Below is a small trained network, with its code and all its weights. Each question gives an input and a target symbol and asks what happens when units are switched off, that is, made to give their printed mean instead of their output.

import numpy as np


def w(rows, s, z=0):
    codes = np.array(rows[::2]) - 128.0
    scale = np.full(codes.shape[1], s)
    scale[-1] = z or s
    return codes * scale


def norm(h):
    return h / np.sqrt((h * h).mean(-1, keepdims=True) + 1e-5)


def softmax(a):
    e = np.exp(a - a.max(-1, keepdims=True))
    return e / e.sum(-1, keepdims=True)


def log_softmax(a):
    a = a - a.max(-1, keepdims=True)
    return a - np.log(np.exp(a).sum(-1, keepdims=True))


def net(x, mask):
    ids = ['Θαβγηπω'.index(c) for c in x.split()]
    T = len(ids)
    res = E[ids] + P[:T]
    u = 0
    for l in range(3):
        r = norm(res)
        for j in range(2):
            rows = slice(2 * j, 2 * j + 2)
            q, k, v = (r @ M[l][rows].T for M in (Q, K, V))
            z = softmax(np.where(np.tri(T) > 0, q @ k.T / 2**0.5, -1e9)) @ v
            o = O[l][rows]
            res = res + np.where(mask[u + j], z, o[:, -1]) @ o[:, :-1]
        u += 2
    return log_softmax(norm(res)[-1] @ U[:, :-1].T + U[:, -1])


Q, K, V, O = {}, {}, {}, {}
E = w([
[149,119,214,146,98,145,142,98,105,139,131],'Θ',
[222,91,150,105,136,194,115,56,106,72,120],'α',
[163,107,192,86,77,82,91,137,161,130,164],'β',
[135,149,201,67,118,120,189,113,93,86,109],'γ',
[147,159,170,118,98,153,174,100,162,138,90],'η',
[141,131,124,21,124,164,149,151,160,134,198],'π',
[213,149,88,236,255,67,103,187,128,120,124],'ω',
],0.02)
P = w([
[118,104,165,114,146,131,85,162,148,98,108],'0',
[173,80,114,156,111,131,138,100,129,26,145],'1',
[117,70,208,117,154,161,177,175,189,146,60],'2',
[116,136,143,127,158,106,90,111,148,136,126],'3',
[160,132,99,152,117,116,124,127,108,77,178],'4',
[143,76,194,107,158,159,196,137,161,161,53],'5',
[129,163,141,103,150,102,89,77,120,180,145],'6',
[136,165,100,139,114,146,110,145,88,97,226],'7',
[115,109,163,78,100,112,179,117,158,212,65],'8',
[159,193,122,97,163,84,92,78,90,182,141],'9',
[149,172,114,133,95,200,143,206,112,111,253],'10',
],0.029)
Q[0] = w([
[191,113,165,136,254,102,109,133,172,212,91],'0.h1',
[152,102,189,89,98,115,171,90,125,130,98],'0.h1',
[99,152,76,148,226,115,85,121,161,148,108],'0.h2',
[113,119,25,234,143,91,89,143,99,64,142],'0.h2',
],0.074)
K[0] = w([
[87,163,182,99,157,115,120,127,143,254,113],'0.h1',
[90,138,105,56,50,111,149,101,115,124,133],'0.h1',
[154,117,164,127,133,116,167,98,132,172,48],'0.h2',
[99,35,152,134,101,165,140,153,184,71,98],'0.h2',
],0.086)
V[0] = w([
[136,136,169,95,90,166,123,82,198,113,157],'0.h1',
[27,103,143,46,170,148,32,114,107,226,46],'0.h1',
[100,99,66,90,189,118,152,126,170,145,108],'0.h2',
[125,134,46,183,156,115,144,199,170,211,5],'0.h2',
],0.031)
O[0] = w([
[117,90,184,90,33,166,125,107,172,106,125,201],'0.h1',
[146,160,87,33,205,174,126,90,186,143,143,104],'0.h1',
[121,120,101,50,114,102,155,101,130,105,170,86],'0.h2',
[164,121,9,126,145,101,146,106,230,158,131,3],'0.h2',
],0.012,0.042)
Q[1] = w([
[131,133,135,253,140,66,116,252,81,113,130],'1.h1',
[103,99,167,125,107,157,209,131,136,137,21],'1.h1',
[118,101,232,85,158,204,150,125,86,98,81],'1.h2',
[79,143,203,158,92,246,91,135,118,141,78],'1.h2',
],0.058)
K[1] = w([
[132,219,53,253,121,14,32,229,15,137,210],'1.h1',
[79,43,225,180,14,76,123,67,46,137,11],'1.h1',
[142,107,218,244,14,132,142,181,36,69,121],'1.h2',
[5,119,155,238,55,130,105,221,48,97,81],'1.h2',
],0.043)
V[1] = w([
[166,108,228,101,136,34,141,64,154,126,27],'1.h1',
[117,104,149,89,151,151,124,74,131,159,114],'1.h1',
[125,115,177,96,135,71,165,187,138,141,80],'1.h2',
[90,142,120,161,158,45,3,161,201,121,157],'1.h2',
],0.021)
O[1] = w([
[166,86,128,66,181,143,83,135,129,92,82,248],'1.h1',
[136,55,46,12,63,107,169,86,149,127,100,173],'1.h1',
[152,167,117,3,129,119,136,150,169,170,97,197],'1.h2',
[116,209,219,180,174,143,118,215,123,50,95,56],'1.h2',
],0.0068,0.013)
Q[2] = w([
[124,114,254,110,102,170,98,157,93,119,99],'2.h1',
[128,115,151,62,85,157,136,137,158,141,138],'2.h1',
[135,168,55,182,137,83,106,175,115,143,157],'2.h2',
[100,109,178,129,73,169,150,121,120,134,135],'2.h2',
],0.09)
K[2] = w([
[101,136,253,38,139,114,6,53,65,134,148],'2.h1',
[159,138,101,49,118,147,123,70,147,153,120],'2.h1',
[143,65,168,35,198,75,191,135,209,138,97],'2.h2',
[48,186,176,80,186,120,91,130,72,137,132],'2.h2',
],0.056)
V[2] = w([
[106,126,198,147,92,164,223,204,149,115,108],'2.h1',
[176,109,192,83,122,161,109,143,170,134,250],'2.h1',
[189,91,200,138,122,81,225,174,202,166,96],'2.h2',
[124,174,96,141,63,106,15,97,130,84,128],'2.h2',
],0.027)
O[2] = w([
[83,107,7,113,133,104,138,87,180,147,123,152],'2.h1',
[161,157,82,232,181,67,152,154,107,168,169,252],'2.h1',
[119,206,95,104,119,108,123,117,49,196,122,149],'2.h2',
[165,79,124,152,222,136,115,124,130,98,133,142],'2.h2',
],0.017,0.029)
U = w([
[107,124,149,156,148,140,127,82,150,191,56,9],'Θ',
[160,108,93,165,89,106,77,29,93,59,130,199],'α',
[122,118,144,113,123,56,8,114,160,154,160,2],'β',
[86,107,136,70,159,114,200,173,101,128,110,50],'γ',
[142,107,118,110,111,105,157,135,170,166,78,177],'η',
[98,140,104,115,95,191,111,212,129,135,230,161],'π',
[125,158,132,137,120,121,101,160,145,85,134,230],'ω',
],0.014,0.0065)

Each question gives the input, a string of symbols that net reads in full, and the target symbol t.
The units are the heads (2 rows each of Q, K, V and O). Each row of codes is followed by its name. A weight is (code - 128) times the scale printed after its matrix; where a second scale follows, it is the last column's (O and U).
mask holds one flag per head, layer by layer. A switched-off head (its flag False) gives its mean, the last column of its rows in O, instead of its output. The means were averaged over made-up inputs and are rounded, as every weight is.
A unit's drop is (log p(t) with every unit on - log p(t) with that unit switched off) / (log p(t) with every unit on - log p(t) with every unit switched off).
The circuit of an input: a set's keep is (log p(t) with only the set's units on - log p(t) with every unit switched off) / (log p(t) with every unit on - log p(t) with every unit switched off). Starting from all 6 units, units are removed one at a time, each time the one whose removal leaves the highest keep (on an exact tie, the one counted first), for as long as the keep stays at least 0.8.
units of the circuit, in order: the units of the circuit, biggest drop first
most important unit: the unit with the biggest drop
heads that matter: for each layer, one digit per head in row order, 1 if its drop is at least 0.15 and else 0, layers parted by /
drop when u is switched off: that unit's drop, to one decimal
input π β π π β Θ β π Θ, target γ: most important unit => 0.h1
input η π α, target γ: units of the circuit, in order => (0.h2 0.h1 2.h1)
input η α ω ω γ π, target η: heads that matter => 00 / 00 / 00
input β ω α, target η: heads that matter => 01 / 00 / 00
input η β β, target Θ: units of the circuit, in order => (2.h1 0.h1 0.h2)
input Θ π π ω β Θ, target η: heads that matter => 01 / 00 / 00
input Θ π η Θ β β η η ω Θ π, target ω: heads that matter => 10 / 00 / 00
input ω η η β Θ η π Θ β, target γ: units of the circuit, in order => (0.h2 0.h1)
input β ω π ω ω, target π: heads that matter => 11 / 10 / 11
input Θ β Θ ω α γ π π η, target γ: heads that matter => 11 / 10 / 00
input γ α η β γ β ω, target ω: units of the circuit, in order => (0.h2 2.h1 1.h2)
input β Θ Θ Θ γ β γ ω Θ η, target η: heads that matter => 11 / 10 / 00
input η η η, target Θ: units of the circuit, in order => (2.h1 0.h2 0.h1 1.h1)
input η γ η π α η, target γ: units of the circuit, in order => (0.h2)
input Θ π β Θ η π η ω Θ, target η: heads that matter => 01 / 10 / 00
input ω η ω β η β, target Θ: units of the circuit, in order => (0.h2 2.h1)
input η Θ γ, target Θ: heads that matter => 11 / 00 / 10
input β ω ω ω γ π β ω π, target η: drop when 0.h2 is switched off => 0.4
input η π β β Θ ω, target η: drop when 0.h2 is switched off => 0.6
input ω ω Θ β, target β: drop when 0.h2 is switched off => 0.2
input γ β β β β α γ β Θ γ ω, target α: most important unit => 0.h1
